Below is a small trained network, with its code and all its weights. Each question gives an input and a target symbol and asks what happens when units are switched off, that is, made to give their printed mean instead of their output.

import numpy as np


def w(rows, s, z=0):
    codes = np.array(rows[::2]) - 128.0
    scale = np.full(codes.shape[1], s)
    scale[-1] = z or s
    return codes * scale


def norm(h):
    return h / np.sqrt((h * h).mean(-1, keepdims=True) + 1e-5)


def f(y):
    return y / 2 * (1 + np.tanh(0.7978845608 * (y + 0.044715 * y**3)))


def softmax(a):
    e = np.exp(a - a.max(-1, keepdims=True))
    return e / e.sum(-1, keepdims=True)


def log_softmax(a):
    a = a - a.max(-1, keepdims=True)
    return a - np.log(np.exp(a).sum(-1, keepdims=True))


def net(x, mask):
    ids = ['ΘΛΞΦΨΩαβγδεζμπστ'.index(c) for c in x.split()]
    T = len(ids)
    res = E[ids] + P[:T]
    u = 0
    for l in range(2):
        r = norm(res)
        for j in range(2):
            rows = slice(2 * j, 2 * j + 2)
            q, k, v = (r @ M[l][rows].T for M in (Q, K, V))
            z = softmax(np.where(np.tri(T) > 0, q @ k.T / 2**0.5, -1e9)) @ v
            o = O[l][rows]
            res = res + np.where(mask[u + j], z, o[:, -1]) @ o[:, :-1]
        u += 2
        y = f(norm(res) @ A[l][:, :-1].T + A[l][:, -1])
        res = res + np.where(mask[u : u + 4], y, B[l][:, -1]) @ B[l][:, :-1]
        u += 4
    return log_softmax(norm(res)[-1] @ U[:, :-1].T + U[:, -1])


Q, K, V, O, A, B = {}, {}, {}, {}, {}, {}
E = w([
[106,165,44,155,120,33,80,180,242,140,168],'Θ',
[134,125,156,182,143,115,97,106,92,183,63],'Λ',
[153,65,161,132,126,179,174,98,108,174,66],'Ξ',
[128,133,158,189,138,91,121,96,169,137,132],'Φ',
[85,103,207,173,116,128,146,123,152,142,148],'Ψ',
[130,135,66,100,113,101,130,190,134,160,91],'Ω',
[98,39,186,170,143,171,158,93,192,152,134],'α',
[149,74,73,113,125,110,183,171,216,140,149],'β',
[92,91,102,143,127,96,118,180,176,154,158],'γ',
[89,122,222,33,102,175,123,140,122,224,49],'δ',
[112,131,167,212,124,65,126,110,241,146,183],'ε',
[135,135,183,227,113,121,144,137,117,220,123],'ζ',
[191,86,158,237,140,41,91,116,176,124,165],'μ',
[198,69,137,217,132,115,198,175,151,96,187],'π',
[151,152,185,115,88,92,88,136,107,134,144],'σ',
[254,176,250,141,168,76,186,79,177,107,107],'τ',
],0.0085)
P = w([
[34,156,121,82,243,96,178,85,137,193,183],'0',
[109,5,153,254,68,83,154,151,19,93,97],'1',
[192,140,252,243,87,229,23,178,147,93,98],'2',
[190,108,116,115,142,138,92,76,62,231,223],'3',
[142,46,64,233,65,67,145,110,88,109,63],'4',
[177,159,136,145,105,189,2,242,221,81,79],'5',
[205,149,65,103,152,135,133,80,162,180,228],'6',
[139,72,65,212,61,63,193,112,99,117,62],'7',
[173,120,184,182,71,190,73,246,192,112,111],'8',
[195,185,31,122,103,127,151,74,125,157,195],'9',
[121,101,81,163,47,74,237,93,130,134,50],'10',
[137,140,135,170,82,164,2,225,189,198,51],'11',
],0.0068)
Q[0] = w([
[112,58,79,81,100,24,225,33,28,176,134],'L0H1',
[129,198,81,15,174,142,129,19,44,30,161],'L0H1',
[92,63,115,161,101,15,221,121,188,142,45],'L0H2',
[128,179,142,89,78,200,3,205,150,93,138],'L0H2',
],0.0056)
K[0] = w([
[62,111,154,137,253,136,126,180,136,121,107],'L0H1',
[156,55,126,145,150,150,11,155,114,165,96],'L0H1',
[48,144,115,98,224,68,188,87,148,125,135],'L0H2',
[108,172,107,116,55,146,78,131,104,137,132],'L0H2',
],0.0069)
V[0] = w([
[134,85,113,241,163,201,129,158,182,97,110],'L0H1',
[165,36,105,182,34,88,136,91,95,130,141],'L0H1',
[90,181,4,119,95,175,217,162,130,125,136],'L0H2',
[206,141,168,114,122,43,109,200,151,193,131],'L0H2',
],0.005)
O[0] = w([
[91,32,103,90,147,109,122,249,150,175,85,182],'L0H1',
[191,123,104,129,127,176,140,126,53,122,148,207],'L0H1',
[183,95,180,116,143,52,58,95,65,188,54,34],'L0H2',
[120,111,148,59,2,112,180,60,115,139,179,255],'L0H2',
],0.006,0.0041)
A[0] = w([
[137,102,107,217,133,138,97,208,160,169,43,159],'L0N1',
[135,146,150,161,162,70,147,2,126,90,161,132],'L0N2',
[145,165,195,178,104,120,174,179,237,46,111,252],'L0N3',
[142,98,57,116,116,128,111,126,69,104,155,77],'L0N4',
],0.006,0.0024)
B[0] = w([
[77,116,219,1,73,128,133,211,122,107,128,192],'L0N1',
[90,99,72,88,135,138,149,218,104,184,149,160],'L0N2',
[133,126,139,87,133,179,84,177,33,148,74,253],'L0N3',
[137,143,216,134,174,145,143,51,114,147,155,136],'L0N4',
],0.0076,0.0068)
Q[1] = w([
[72,88,73,135,79,107,219,179,66,104,34],'L1H1',
[61,72,107,156,101,71,186,124,166,192,139],'L1H1',
[35,95,92,136,12,202,91,176,72,146,118],'L1H2',
[159,178,166,125,116,254,34,129,191,35,171],'L1H2',
],0.0058)
K[1] = w([
[32,156,122,93,212,90,137,106,107,142,43],'L1H1',
[15,121,122,122,171,108,118,57,192,119,157],'L1H1',
[136,185,135,83,161,49,253,87,145,142,71],'L1H2',
[231,111,91,62,20,140,145,143,84,120,118],'L1H2',
],0.0063)
V[1] = w([
[132,27,67,167,160,140,118,180,132,122,59],'L1H1',
[129,137,113,123,112,128,114,198,45,25,111],'L1H1',
[3,90,160,176,59,80,135,145,165,147,209],'L1H2',
[114,122,98,118,83,144,19,32,248,5,160],'L1H2',
],0.0054)
O[1] = w([
[219,65,177,146,96,164,143,33,176,92,156,137],'L1H1',
[32,61,160,221,55,71,246,79,105,103,156,138],'L1H1',
[81,77,6,143,102,100,139,77,253,213,235,187],'L1H2',
[141,24,154,172,22,222,115,195,96,159,140,10],'L1H2',
],0.0061,0.012)
A[1] = w([
[57,172,81,48,36,101,91,142,143,148,19,179],'L1N1',
[96,45,7,150,108,44,124,178,142,125,64,79],'L1N2',
[153,99,104,114,114,61,205,168,66,134,153,123],'L1N3',
[149,196,124,172,53,191,214,19,176,76,253,253],'L1N4',
],0.0051,0.0015)
B[1] = w([
[171,63,149,208,131,200,120,132,88,50,178,211],'L1N1',
[135,150,200,168,137,171,126,34,77,137,83,183],'L1N2',
[62,107,136,173,90,179,72,98,225,81,162,205],'L1N3',
[215,254,176,91,107,152,69,86,166,158,222,254],'L1N4',
],0.0068,0.0057)
U = w([
[208,74,144,93,138,92,79,135,106,145,109,77],'Θ',
[73,129,72,199,82,143,191,120,90,147,139,135],'Λ',
[110,67,140,74,92,130,154,249,178,111,141,144],'Ξ',
[100,104,158,141,165,150,100,120,132,106,129,63],'Φ',
[107,153,92,19,196,88,144,151,171,207,164,208],'Ψ',
[145,104,112,124,191,154,113,126,135,89,121,65],'Ω',
[201,177,164,149,91,178,95,76,175,105,194,78],'α',
[178,108,140,141,165,84,61,108,84,140,87,150],'β',
[92,89,172,103,65,1,187,74,175,105,94,83],'γ',
[154,114,88,113,168,197,67,185,77,159,102,168],'δ',
[116,100,147,140,177,157,102,106,133,92,132,3],'ε',
[100,166,96,128,171,91,176,116,81,41,103,101],'ζ',
[205,199,204,81,171,104,119,170,103,44,43,129],'μ',
[128,94,109,122,128,150,108,111,157,121,107,75],'π',
[147,80,123,123,124,135,98,141,148,167,112,70],'σ',
[148,63,139,171,77,140,85,124,126,191,101,162],'τ',
],0.0068,0.0026)

Each question gives the input, a string of symbols that net reads in full, and the target symbol t.
The units are the heads (2 rows each of Q, K, V and O) and the neurons (one row each of A and B). Each row of codes is followed by its name. A weight is (code - 128) times the scale printed after its matrix; where a second scale follows, it is the last column's (O, A, B and U).
mask holds one flag per unit, layer by layer, with each layer's heads first. A switched-off unit (its flag False) gives its mean, the last column of its rows in O or B, instead of its output. The means were averaged over made-up inputs and are rounded, as every weight is.
A unit's drop is (log p(t) with every unit on - log p(t) with that unit switched off) / (log p(t) with every unit on - log p(t) with every unit switched off).
The circuit of an input: a set's keep is (log p(t) with only the set's units on - log p(t) with every unit switched off) / (log p(t) with every unit on - log p(t) with every unit switched off). Starting from all 12 units, units are removed one at a time, each time the one whose removal leaves the highest keep (on an exact tie, the one counted first), for as long as the keep stays at least 0.8.
circuit, biggest first: the units of the circuit, biggest drop first
unit that matters most: the unit with the biggest drop
k most important neurons: the k neurons with the biggest drops, biggest first
k most important neurons of layer l: the k neurons of layer l with the biggest drops, biggest first
heads that matter: for each layer, one digit per head in row order, 1 if its drop is at least 0.15 and else 0, layers parted by /
input π π β σ γ, target γ: heads that matter : 00 / 01
input τ π σ τ π π π τ, target ζ: 2 most important neurons of layer 0 : [L0N2, L0N3]
input σ ε τ σ Φ Ω Ψ Ω, target Λ: unit that matters most : L1H1
input π π π σ α Θ τ σ ε, target μ: circuit, biggest first : [L1H2, L0N3]
input τ Θ ε, target μ: circuit, biggest first : [L0N3, L1H2]
input δ ζ τ σ Φ τ π π, target δ: circuit, biggest first : [L1H1, L0N3, L0H1, L1H2]
input π σ Θ π π σ σ γ π δ Θ, target γ: circuit, biggest first : [L0H2, L0N1, L1N4, L1N2]
input δ Φ Λ Θ π Ψ, target Ξ: circuit, biggest first : [L0H1, L1N4]
input τ π σ τ Λ, target ζ: heads that matter : 00 / 01
input π ζ α π σ, target γ: circuit, biggest first : [L0H1, L1N4, L0N3]
input μ σ Θ δ μ σ π γ, target α: heads that matter : 01 / 00
input τ Ψ Ψ π π μ π π, target ζ: 4 most important neurons : [L0N3, L0N2, L0N1, L1N4]
input σ π μ δ π σ δ Ω π δ σ δ, target α: heads that matter : 10 / 00
input μ σ ε α Ω π Λ Ψ π π τ ζ, target μ: circuit, biggest first : [L1H2]
input π π σ π Ω π τ α ζ π γ Λ, target Ξ: heads that matter : 00 / 00
input π μ μ ε Λ, target γ: circuit, biggest first : [L0N1, L0N3]
input π Λ σ τ τ τ π Λ, target γ: 2 most important neurons : [L0N3, L0N1]
input σ π π π Ω μ τ τ π, target μ: heads that matter : 10 / 01
input δ δ σ Ω ζ, target δ: heads that matter : 10 / 10
input μ π ε Λ τ σ γ τ Ξ π π, target α: 2 most important neurons of layer 1 : [L1N4, L1N3]
input δ τ Ξ ζ β γ π σ, target δ: 3 most important neurons of layer 0 : [L0N2, L0N3, L0N1]
input Λ δ δ π π Ω, target Ξ: circuit, biggest first : [L0N1, L1N4]
input τ π π Θ Θ, target ζ: circuit, biggest first : [L1H2, L1N4]
input τ π μ Ω Θ Ω Φ π σ δ δ, target ζ: unit that matters most : L1H1
